Below is a small trained network, with its code and all its weights. Each question gives an input and a class and asks what happens when units are switched off, that is, made to give their printed mean instead of their output.

import numpy as np


def w(rows, s, z=0):
    codes = np.array(rows[::2]) - 128.0
    scale = np.full(codes.shape[1], s)
    scale[-1] = z or s
    return codes * scale


def norm(h):
    return h / np.sqrt((h * h).mean(-1, keepdims=True) + 1e-5)


def f(y):
    return y / 2 * (1 + np.tanh(0.7978845608 * (y + 0.044715 * y**3)))


def log_softmax(a):
    a = a - a.max(-1, keepdims=True)
    return a - np.log(np.exp(a).sum(-1, keepdims=True))


def net(x, mask):
    res = np.array(x, float).reshape(1, 8) / 4 @ E
    u = 0
    for l in range(2):
        y = f(norm(res) @ A[l][:, :-1].T + A[l][:, -1])
        res = res + np.where(mask[u : u + 16], y, B[l][:, -1]) @ B[l][:, :-1]
        u += 16
    return log_softmax(norm(res)[-1] @ U[:, :-1].T + U[:, -1])


A, B = {}, {}
E = w([
[61,112,190,173,117,122,56,183,126],'x0',
[128,103,156,77,180,139,113,121,118],'x1',
[129,128,127,126,126,128,128,131,128],'x2',
[128,127,128,128,128,126,129,132,129],'x3',
[129,127,127,128,129,127,128,130,128],'x4',
[129,128,128,127,129,128,126,128,130],'x5',
[155,108,158,175,155,251,159,179,161],'x6',
[128,127,128,128,127,128,128,126,129],'x7',
],0.0027)
A[0] = w([
[102,116,166,153,134,169,87,155,122,157],'0.n1',
[76,109,167,92,133,92,88,125,95,80],'0.n2',
[133,133,107,89,135,94,130,102,124,140],'0.n3',
[100,158,131,174,2,57,127,145,126,37],'0.n4',
[193,146,98,147,148,227,191,104,140,63],'0.n5',
[117,112,152,190,141,213,84,206,166,86],'0.n6',
[157,148,72,73,101,86,127,68,115,149],'0.n7',
[106,87,129,55,212,134,119,115,128,221],'0.n8',
[159,167,102,197,79,155,178,110,169,113],'0.n9',
[25,118,169,145,100,41,46,116,72,79],'0.n10',
[89,172,124,180,64,87,121,107,107,3],'0.n11',
[183,117,122,123,143,196,223,142,133,74],'0.n12',
[149,144,91,67,129,95,130,94,123,92],'0.n13',
[162,78,124,48,197,160,165,147,123,88],'0.n14',
[121,118,145,85,181,143,176,119,119,75],'0.n15',
[185,159,38,47,132,60,152,90,123,199],'0.n16',
],0.0032,0.0011)
B[0] = w([
[111,151,143,121,118,102,141,93,115,191],'0.n1',
[168,149,132,107,156,83,160,144,164,163],'0.n2',
[110,123,165,141,128,109,119,137,132,147],'0.n3',
[118,158,100,132,142,254,114,140,141,178],'0.n4',
[185,150,83,99,123,74,105,121,125,202],'0.n5',
[91,117,145,115,115,94,167,64,82,252],'0.n6',
[104,114,187,174,113,163,137,163,128,191],'0.n7',
[142,130,134,94,173,130,100,140,122,191],'0.n8',
[115,90,100,127,136,26,141,158,116,166],'0.n9',
[217,180,99,74,130,126,117,130,179,252],'0.n10',
[123,122,108,136,150,219,125,140,163,140],'0.n11',
[162,149,102,107,93,98,81,92,125,189],'0.n12',
[97,98,168,157,148,151,126,140,113,153],'0.n13',
[131,143,131,127,121,197,70,109,130,171],'0.n14',
[140,118,130,125,120,171,89,133,144,135],'0.n15',
[58,100,198,182,120,163,142,139,108,246],'0.n16',
],0.0034,0.0023)
A[1] = w([
[144,108,121,123,121,126,140,152,158,132],'1.n1',
[94,166,143,149,82,80,96,126,127,117],'1.n2',
[162,140,41,175,78,128,156,150,155,2],'1.n3',
[138,140,99,109,154,181,147,147,161,152],'1.n4',
[121,169,100,84,147,88,88,185,173,117],'1.n5',
[111,133,116,124,151,110,123,78,107,134],'1.n6',
[143,178,105,165,2,106,156,119,145,229],'1.n7',
[149,222,35,144,58,135,101,166,189,108],'1.n8',
[62,110,93,197,128,186,149,148,118,105],'1.n9',
[84,71,201,116,163,164,145,112,92,78],'1.n10',
[95,157,125,134,107,107,153,117,122,123],'1.n11',
[71,166,135,192,76,111,152,143,147,156],'1.n12',
[100,109,172,131,142,134,103,151,121,107],'1.n13',
[99,139,190,85,201,151,99,167,143,116],'1.n14',
[120,156,126,162,100,179,184,72,126,144],'1.n15',
[56,101,124,227,71,121,209,146,110,31],'1.n16',
],0.0043,0.0016)
B[1] = w([
[136,130,129,141,127,90,122,106,109,121],'1.n1',
[163,96,115,136,144,183,151,127,94,165],'1.n2',
[128,65,134,118,179,9,145,156,93,159],'1.n3',
[89,141,135,125,88,136,64,110,96,144],'1.n4',
[138,167,96,118,173,119,116,159,185,173],'1.n5',
[116,123,163,169,131,177,133,176,156,139],'1.n6',
[118,120,106,178,114,135,167,165,159,245],'1.n7',
[35,19,155,168,155,156,129,150,72,233],'1.n8',
[174,184,156,67,143,58,146,67,152,182],'1.n9',
[39,79,106,167,128,93,157,139,89,230],'1.n10',
[136,121,160,123,148,170,119,135,146,143],'1.n11',
[184,173,108,104,118,223,85,109,139,216],'1.n12',
[114,89,115,119,124,88,183,88,108,164],'1.n13',
[130,135,114,148,80,66,173,96,116,229],'1.n14',
[101,169,145,101,132,78,88,162,164,180],'1.n15',
[214,253,149,84,66,170,145,80,168,251],'1.n16',
],0.0033,0.0026)
U = w([
[156,254,160,149,38,203,185,92,161,232],'0',
[23,70,203,121,133,76,173,72,61,254],'1',
[46,121,85,172,148,209,59,225,176,47],'2',
[130,175,132,46,201,16,65,160,185,16],'3',
[188,61,41,176,119,50,190,180,120,103],'4',
[210,102,99,59,163,214,43,71,95,22],'5',
],0.0085,0.0008)

Each question gives the input, the list of numbers given to net, and the class t.
The units are the neurons (one row each of A and B). Each row of codes is followed by its name. A weight is (code - 128) times the scale printed after its matrix; where a second scale follows, it is the last column's (A, B and U).
mask holds one flag per neuron, layer by layer. A switched-off neuron (its flag False) gives its mean, the last column of its row in B, instead of its output. The means were averaged over made-up inputs and are rounded, as every weight is.
A unit's drop is (log p(t) with every unit on - log p(t) with that unit switched off) / (log p(t) with every unit on - log p(t) with every unit switched off).
The circuit of an input: a set's keep is (log p(t) with only the set's units on - log p(t) with every unit switched off) / (log p(t) with every unit on - log p(t) with every unit switched off). Starting from the 12 units with the biggest drops (on a tie, the unit counted first), units are removed one at a time, each time the one whose removal leaves the highest keep (on an exact tie, the one counted first), for as long as the keep stays at least 0.8.
units of the circuit, in order: the units of the circuit, biggest drop first
most important unit: the unit with the biggest drop
top k neurons: the k neurons with the biggest drops, biggest first
drop when u is switched off: that unit's drop, to one decimal
input [-3,5,6,3,-7,8,-8,-6], class 1: most important unit	0.n16
input [-8,1,-7,6,-8,-8,2,6], class 5: units of the circuit, in order	[0.n14, 1.n14, 1.n16]
input [7,0,5,-6,4,-7,-5,0], class 2: units of the circuit, in order	[0.n4, 0.n11, 0.n6]
input [0,1,-4,2,-8,-5,8,-7], class 5: top 3 neurons	[0.n16, 0.n5, 0.n12]
input [-1,-8,4,-7,1,-2,4,5], class 4: top 2 neurons	[1.n3, 0.n16]
input [0,-7,-3,6,-3,8,6,-2], class 4: units of the circuit, in order	[1.n3, 0.n9]
input [6,1,4,2,3,-5,1,3], class 1: top 3 neurons	[1.n16, 0.n5, 0.n6]
input [-4,1,-6,-4,-3,-3,4,-5], class 5: top 3 neurons	[0.n14, 1.n10, 1.n14]
input [-6,-8,-8,-6,3,4,1,-8], class 4: top 2 neurons	[1.n3, 0.n5]
input [-2,8,6,2,2,-1,0,-5], class 1: top 3 neurons	[0.n10, 1.n12, 1.n14]
input [0,-6,2,3,1,-3,-7,6], class 0: top 3 neurons	[0.n16, 0.n7, 0.n5]
input [-1,1,-8,-7,-8,-1,6,7], class 5: top 2 neurons	[1.n10, 1.n14]
input [0,-4,-2,-5,4,6,-5,-2], class 0: top 2 neurons	[0.n16, 0.n7]
input [-7,1,-8,2,-7,2,-6,4], class 1: most important unit	1.n10
input [6,-1,0,-2,1,-4,1,5], class 0: top 3 neurons	[0.n6, 0.n5, 0.n12]
input [0,-5,-6,-4,-3,7,-5,6], class 0: top 2 neurons	[0.n16, 0.n7]
input [1,-8,-4,1,2,-1,-6,1], class 2: top 4 neurons	[0.n10, 1.n8, 0.n6, 0.n4]
input [-1,-3,1,-4,1,8,8,4], class 4: top 2 neurons	[0.n5, 0.n16]
input [2,0,4,-4,2,2,-6,-7], class 2: top 2 neurons	[0.n10, 0.n4]
input [7,6,2,-7,-3,-2,-5,-1], class 3: units of the circuit, in order	[0.n10]
input [0,-3,-6,6,1,-2,-4,8], class 0: drop when 1.n9 is switched off	0.1
input [-8,-7,0,8,3,7,1,-5], class 4: drop when 0.n5 is switched off	0.8
input [3,-2,5,-4,-6,5,0,2], class 2: drop when 0.n10 is switched off	1.3
input [6,5,-6,-4,-4,1,-4,-6], class 3: drop when 0.n10 is switched off	0.1
